Below is a small trained network, with its code and all its weights. Each question gives an input and a class and asks what happens when units are switched off, that is, made to give their printed mean instead of their output.

import numpy as np


def w(rows, s, z=0):
    codes = np.array(rows[::2]) - 128.0
    scale = np.full(codes.shape[1], s)
    scale[-1] = z or s
    return codes * scale


def f(y):
    return np.maximum(y, 0)


def log_softmax(a):
    a = a - a.max(-1, keepdims=True)
    return a - np.log(np.exp(a).sum(-1, keepdims=True))


def net(x, mask):
    res = np.array(x, float).reshape(1, 4) / 4 @ E
    y = f(res @ A[0][:, :-1].T + A[0][:, -1])
    res = res + np.where(mask, y, B[0][:, -1]) @ B[0][:, :-1]
    return log_softmax(res[-1] @ U[:, :-1].T + U[:, -1])


A, B = {}, {}
E = w([
[61,243,111,217,162,248,34,96],'x0',
[102,244,23,76,74,40,98,231],'x1',
[99,14,1,224,233,148,178,76],'x2',
[33,14,118,24,41,145,32,108],'x3',
],0.0088)
A[0] = w([
[112,136,108,72,110,73,129,181,251],'neuron 1',
[65,156,47,203,142,176,84,108,141],'neuron 2',
[157,184,210,85,91,162,100,99,151],'neuron 3',
[118,203,154,171,111,164,128,134,206],'neuron 4',
[167,60,107,169,151,132,251,120,157],'neuron 5',
[73,104,167,169,123,148,92,74,22],'neuron 6',
[137,143,90,150,101,41,158,157,140],'neuron 7',
[74,58,153,116,110,141,110,83,124],'neuron 8',
[161,172,95,123,110,83,159,118,153],'neuron 9',
],0.013,0.0031)
B[0] = w([
[50,172,102,123,184,120,110,124,209],'neuron 1',
[95,193,142,164,76,155,8,24,243],'neuron 2',
[162,62,85,97,141,182,165,117,220],'neuron 3',
[128,166,128,177,177,196,176,74,204],'neuron 4',
[185,53,65,169,188,118,173,124,251],'neuron 5',
[97,124,148,171,103,17,107,100,191],'neuron 6',
[91,115,121,227,120,38,72,112,187],'neuron 7',
[67,84,212,51,181,106,127,228,214],'neuron 8',
[150,64,111,194,170,88,143,167,175],'neuron 9',
],0.011,0.017)
U = w([
[185,92,193,64,38,165,115,187,2],'0',
[210,86,53,188,161,165,182,69,171],'1',
[178,114,158,177,186,68,164,176,95],'2',
[87,140,142,29,152,182,130,157,167],'3',
[119,248,123,162,97,173,57,71,154],'4',
[59,107,90,130,84,47,52,97,148],'5',
],0.011,0.0051)

Each question gives the input, the list of numbers given to net, and the class t.
The units are the neurons (one row each of A and B). Each row of codes is followed by its name. A weight is (code - 128) times the scale printed after its matrix; where a second scale follows, it is the last column's (A, B and U).
mask holds one flag per neuron, in row order. A switched-off neuron (its flag False) gives its mean, the last column of its row in B, instead of its output. The means were averaged over made-up inputs and are rounded, as every weight is.
A unit's drop is (log p(t) with every unit on - log p(t) with that unit switched off) / (log p(t) with every unit on - log p(t) with every unit switched off).
The circuit of an input: a set's keep is (log p(t) with only the set's units on - log p(t) with every unit switched off) / (log p(t) with every unit on - log p(t) with every unit switched off). Starting from all 9 units, units are removed one at a time, each time the one whose removal leaves the highest keep (on an exact tie, the one counted first), for as long as the keep stays at least 0.8.
circuit, biggest first: the units of the circuit, biggest drop first
top k neurons: the k neurons with the biggest drops, biggest first
drop when u is switched off: that unit's drop, to one decimal
input [-7,-5,7,3], class 2: circuit, biggest first	neuron 8
input [-6,0,-1,1], class 2: top 2 neurons	neuron 2; neuron 6
input [8,-8,8,-6], class 4: top 2 neurons	neuron 2; neuron 3
input [3,7,-4,7], class 4: top 2 neurons	neuron 8; neuron 5
input [-5,-3,2,5], class 2: circuit, biggest first	neuron 2; neuron 8
input [3,-8,-7,1], class 3: top 2 neurons	neuron 5; neuron 8
input [2,5,-7,1], class 1: top 2 neurons	neuron 3; neuron 2
input [8,-8,-4,6], class 5: top 3 neurons	neuron 6; neuron 8; neuron 2
input [-6,7,6,-7], class 2: top 3 neurons	neuron 7; neuron 3; neuron 2
input [7,-4,8,7], class 5: top 2 neurons	neuron 6; neuron 8
input [1,-3,-2,3], class 0: drop when neuron 7 is switched off	0.1
input [-6,-1,-4,4], class 3: drop when neuron 7 is switched off	0.0
input [-8,1,3,4], class 2: drop when neuron 2 is switched off	1.4
input [8,-7,2,-3], class 4: top neuron	neuron 2
